Here is a tiny trained network, its code and every weight. The questions are about switching its units off for an input and a class, where a switched-off unit gives its printed mean instead of its output.

import numpy as np


def w(rows, s, z=0):
    codes = np.array(rows[::2]) - 128.0
    scale = np.full(codes.shape[1], s)
    scale[-1] = z or s
    return codes * scale


def norm(h):
    return h / np.sqrt((h * h).mean(-1, keepdims=True) + 1e-5)


def f(y):
    return np.maximum(y, 0)


def log_softmax(a):
    a = a - a.max(-1, keepdims=True)
    return a - np.log(np.exp(a).sum(-1, keepdims=True))


def net(x, mask):
    res = np.array(x, float).reshape(1, 5) / 4 @ E
    u = 0
    for l in range(4):
        y = f(norm(res) @ A[l][:, :-1].T + A[l][:, -1])
        res = res + np.where(mask[u : u + 10], y, B[l][:, -1]) @ B[l][:, :-1]
        u += 10
    return log_softmax(norm(res)[-1] @ U[:, :-1].T + U[:, -1])


A, B = {}, {}
E = w([
[119,178,175,155],'x0',
[128,83,56,169],'x1',
[86,53,110,60],'x2',
[157,70,150,176],'x3',
[3,182,109,68],'x4',
],0.0067)
A[0] = w([
[216,155,140,184,48],'0.n0',
[255,180,92,121,8],'0.n1',
[128,122,105,141,144],'0.n2',
[106,173,171,122,157],'0.n3',
[132,131,140,201,60],'0.n4',
[138,211,221,193,130],'0.n5',
[122,55,189,56,123],'0.n6',
[202,206,179,127,149],'0.n7',
[129,81,138,214,159],'0.n8',
[237,157,86,53,3],'0.n9',
],0.0097,0.0024)
B[0] = w([
[76,96,201,111,227],'0.n0',
[61,62,121,112,207],'0.n1',
[158,47,155,123,154],'0.n2',
[150,67,28,132,198],'0.n3',
[156,148,70,105,175],'0.n4',
[212,150,122,122,255],'0.n5',
[107,143,118,138,210],'0.n6',
[153,48,147,103,238],'0.n7',
[206,136,163,179,218],'0.n8',
[63,1,241,99,171],'0.n9',
],0.0062,0.005)
A[1] = w([
[138,173,88,184,185],'1.n0',
[219,161,158,169,173],'1.n1',
[108,164,95,33,98],'1.n2',
[183,94,121,103,23],'1.n3',
[82,183,198,131,49],'1.n4',
[95,47,254,35,70],'1.n5',
[88,123,138,105,3],'1.n6',
[92,81,125,195,124],'1.n7',
[149,164,78,28,136],'1.n8',
[190,110,175,125,123],'1.n9',
],0.0075,0.0014)
B[1] = w([
[97,53,39,193,160],'1.n0',
[121,199,23,247,214],'1.n1',
[141,209,157,96,193],'1.n2',
[112,173,28,151,177],'1.n3',
[157,148,150,74,140],'1.n4',
[146,113,130,138,253],'1.n5',
[122,151,117,116,147],'1.n6',
[162,73,180,2,176],'1.n7',
[84,91,131,118,189],'1.n8',
[167,134,53,182,209],'1.n9',
],0.0055,0.0053)
A[2] = w([
[145,144,139,198,115],'2.n0',
[84,35,215,159,112],'2.n1',
[230,188,201,160,148],'2.n2',
[143,139,222,88,119],'2.n3',
[1,162,81,91,130],'2.n4',
[115,70,151,63,139],'2.n5',
[115,169,187,97,6],'2.n6',
[190,142,110,60,147],'2.n7',
[213,108,135,159,142],'2.n8',
[113,158,215,84,120],'2.n9',
],0.0087,0.0019)
B[2] = w([
[187,106,63,138,188],'2.n0',
[163,119,141,103,208],'2.n1',
[128,146,80,146,208],'2.n2',
[152,2,199,134,161],'2.n3',
[102,91,157,172,250],'2.n4',
[103,152,149,104,218],'2.n5',
[155,116,105,118,146],'2.n6',
[214,79,151,110,169],'2.n7',
[195,104,80,154,253],'2.n8',
[169,176,138,121,165],'2.n9',
],0.0084,0.005)
A[3] = w([
[105,25,100,71,110],'3.n0',
[92,130,113,72,132],'3.n1',
[167,216,165,161,168],'3.n2',
[229,49,132,96,104],'3.n3',
[170,202,211,49,131],'3.n4',
[137,105,2,117,99],'3.n5',
[80,43,201,111,126],'3.n6',
[95,206,92,78,150],'3.n7',
[103,97,6,63,167],'3.n8',
[176,171,142,76,4],'3.n9',
],0.0071,0.0028)
B[3] = w([
[152,106,143,93,211],'3.n0',
[124,254,219,200,160],'3.n1',
[180,15,65,212,148],'3.n2',
[137,156,93,40,253],'3.n3',
[179,11,142,33,159],'3.n4',
[191,156,97,83,207],'3.n5',
[138,161,215,157,207],'3.n6',
[123,181,112,199,149],'3.n7',
[75,163,172,86,199],'3.n8',
[102,129,92,99,131],'3.n9',
],0.0062,0.0059)
U = w([
[106,136,162,51,139],'0',
[50,247,104,156,2],'1',
[212,152,14,158,207],'2',
],0.011,0.003)

Each question gives the input, the list of numbers given to net, and the class t.
The units are the neurons (one row each of A and B). Each row of codes is followed by its name. A weight is (code - 128) times the scale printed after its matrix; where a second scale follows, it is the last column's (A, B and U).
mask holds one flag per neuron, layer by layer. A switched-off neuron (its flag False) gives its mean, the last column of its row in B, instead of its output. The means were averaged over made-up inputs and are rounded, as every weight is.
A unit's drop is (log p(t) with every unit on - log p(t) with that unit switched off) / (log p(t) with every unit on - log p(t) with every unit switched off).
The circuit of an input: a set's keep is (log p(t) with only the set's units on - log p(t) with every unit switched off) / (log p(t) with every unit on - log p(t) with every unit switched off). Starting from the 12 units with the biggest drops (on a tie, the unit counted first), units are removed one at a time, each time the one whose removal leaves the highest keep (on an exact tie, the one counted first), for as long as the keep stays at least 0.8.
units of the circuit, in order: the units of the circuit, biggest drop first
top k neurons: the k neurons with the biggest drops, biggest first
k most important neurons of layer l: the k neurons of layer l with the biggest drops, biggest first
drop of u: that unit's drop, to one decimal
input [0,-6,0,-5,-4], class 0: 3 most important neurons of layer 0 => [0.n9 0.n1 0.n8]
input [-2,-4,-6,-8,-6], class 0: units of the circuit, in order => [0.n9 0.n0]
input [3,0,6,-8,6], class 1: most important neuron of layer 1 => [1.n7]
input [-8,-7,5,0,-6], class 0: top 2 neurons => [0.n9 0.n5]
input [-7,-3,4,-1,5], class 1: 2 most important neurons of layer 0 => [0.n5 0.n7]
input [5,-1,4,-3,4], class 1: top 3 neurons => [0.n3 0.n5 1.n7]
input [-7,7,8,-6,-7], class 0: 2 most important neurons of layer 1 => [1.n1 1.n9]
input [-7,-8,3,2,-8], class 0: top 2 neurons => [0.n9 0.n5]
input [-1,-6,-3,-8,-5], class 0: top 2 neurons => [0.n9 0.n1]
input [-3,0,-7,-6,5], class 1: 2 most important neurons of layer 0 => [0.n8 0.n3]
input [-5,7,4,-4,-3], class 0: top 4 neurons => [0.n5 1.n1 3.n8 1.n9]
input [1,3,-5,0,5], class 1: 2 most important neurons of layer 0 => [0.n8 0.n7]
input [-3,-3,7,-7,4], class 1: 2 most important neurons of layer 1 => [1.n7 1.n8]
input [0,8,1,-1,4], class 0: most important neuron of layer 1 => [1.n1]
input [-6,-7,-5,-6,-4], class 0: 2 most important neurons of layer 0 => [0.n9 0.n1]
input [8,0,4,3,6], class 1: drop of 2.n1 => 0.1
input [0,-2,7,2,4], class 1: drop of 0.n8 => 0.2
input [0,6,2,-2,8], class 1: drop of 0.n7 => 0.1
